Below are the code and all the weights of a small trained network. Each question names an input and a class and asks about switching units off, where a switched-off unit gives its printed mean instead of its output.

import numpy as np


def w(rows, s, z=0):
    codes = np.array(rows[::2]) - 128.0
    scale = np.full(codes.shape[1], s)
    scale[-1] = z or s
    return codes * scale


def norm(h):
    return h / np.sqrt((h * h).mean(-1, keepdims=True) + 1e-5)


def f(y):
    return y / 2 * (1 + np.tanh(0.7978845608 * (y + 0.044715 * y**3)))


def log_softmax(a):
    a = a - a.max(-1, keepdims=True)
    return a - np.log(np.exp(a).sum(-1, keepdims=True))


def net(x, mask):
    res = np.array(x, float).reshape(1, 3) / 4 @ E
    u = 0
    for l in range(3):
        y = f(norm(res) @ A[l][:, :-1].T + A[l][:, -1])
        res = res + np.where(mask[u : u + 5], y, B[l][:, -1]) @ B[l][:, :-1]
        u += 5
    return log_softmax(norm(res)[-1] @ U[:, :-1].T + U[:, -1])


A, B = {}, {}
E = w([
[144,136,147],'x0',
[185,254,108],'x1',
[46,163,132],'x2',
],0.0045)
A[0] = w([
[7,153,103,186],'0.n0',
[191,169,75,177],'0.n1',
[16,56,153,186],'0.n2',
[168,3,149,8],'0.n3',
[89,104,187,111],'0.n4',
],0.0054,0.0014)
B[0] = w([
[204,73,168,223],'0.n0',
[127,59,93,202],'0.n1',
[15,141,193,252],'0.n2',
[215,107,2,195],'0.n3',
[91,136,54,141],'0.n4',
],0.0064,0.0023)
A[1] = w([
[17,48,82,102],'1.n0',
[176,2,85,33],'1.n1',
[83,32,161,164],'1.n2',
[27,170,222,131],'1.n3',
[70,167,132,8],'1.n4',
],0.0078,0.0013)
B[1] = w([
[80,178,113,251],'1.n0',
[135,94,121,237],'1.n1',
[2,223,11,229],'1.n2',
[236,27,173,253],'1.n3',
[251,156,93,132],'1.n4',
],0.0054,0.0032)
A[2] = w([
[74,150,211,48],'2.n0',
[113,143,254,177],'2.n1',
[28,124,186,7],'2.n2',
[144,220,88,251],'2.n3',
[155,157,144,154],'2.n4',
],0.0094,0.0019)
B[2] = w([
[254,183,167,138],'2.n0',
[223,60,212,180],'2.n1',
[127,76,146,190],'2.n2',
[19,91,143,252],'2.n3',
[67,138,149,164],'2.n4',
],0.0061,0.0034)
U = w([
[3,147,129,143],'0',
[143,46,161,233],'1',
[244,24,151,5],'2',
],0.007,0.0021)

Each question gives the input, the list of numbers given to net, and the class t.
The units are the neurons (one row each of A and B). Each row of codes is followed by its name. A weight is (code - 128) times the scale printed after its matrix; where a second scale follows, it is the last column's (A, B and U).
mask holds one flag per neuron, layer by layer. A switched-off neuron (its flag False) gives its mean, the last column of its row in B, instead of its output. The means were averaged over made-up inputs and are rounded, as every weight is.
A unit's drop is (log p(t) with every unit on - log p(t) with that unit switched off) / (log p(t) with every unit on - log p(t) with every unit switched off).
The circuit of an input: a set's keep is (log p(t) with only the set's units on - log p(t) with every unit switched off) / (log p(t) with every unit on - log p(t) with every unit switched off). Starting from the 12 units with the biggest drops (on a tie, the unit counted first), units are removed one at a time, each time the one whose removal leaves the highest keep (on an exact tie, the one counted first), for as long as the keep stays at least 0.8.
circuit, biggest first: the units of the circuit, biggest drop first
unit that matters most: the unit with the biggest drop
top k neurons: the k neurons with the biggest drops, biggest first
top k neurons in layer l: the k neurons of layer l with the biggest drops, biggest first
drop of u: that unit's drop, to one decimal
input [-8,-8,-8], class 0: top 3 neurons : 1.n2, 1.n3, 0.n2
input [-2,-7,-5], class 0: circuit, biggest first : 1.n2, 1.n3
input [-4,3,6], class 2: unit that matters most : 0.n3
input [4,-8,-8], class 0: top 3 neurons : 1.n2, 1.n3, 0.n0
input [1,6,7], class 2: top 3 neurons in layer 0 : 0.n3, 0.n4, 0.n0
input [-8,-8,-7], class 0: top 3 neurons in layer 1 : 1.n2, 1.n3, 1.n0
input [7,8,-2], class 0: top 2 neurons : 1.n3, 2.n3
input [-8,8,-6], class 0: top 2 neurons : 1.n3, 2.n3
input [0,-7,-7], class 0: top 2 neurons in layer 0 : 0.n0, 0.n2
input [-5,-7,-5], class 0: top 3 neurons : 1.n2, 0.n2, 1.n3
input [-7,-4,8], class 2: top 4 neurons : 1.n3, 0.n2, 0.n3, 0.n1
input [5,-8,-8], class 0: top 2 neurons in layer 0 : 0.n0, 0.n2
input [-1,5,-5], class 0: top 2 neurons in layer 0 : 0.n0, 0.n3
input [4,7,-4], class 0: top neuron in layer 2 : 2.n3
input [7,3,7], class 1: drop of 1.n3 : -0.1
input [4,8,-5], class 0: drop of 1.n3 : 1.2
input [2,-3,8], class 2: drop of 0.n1 : 0.1
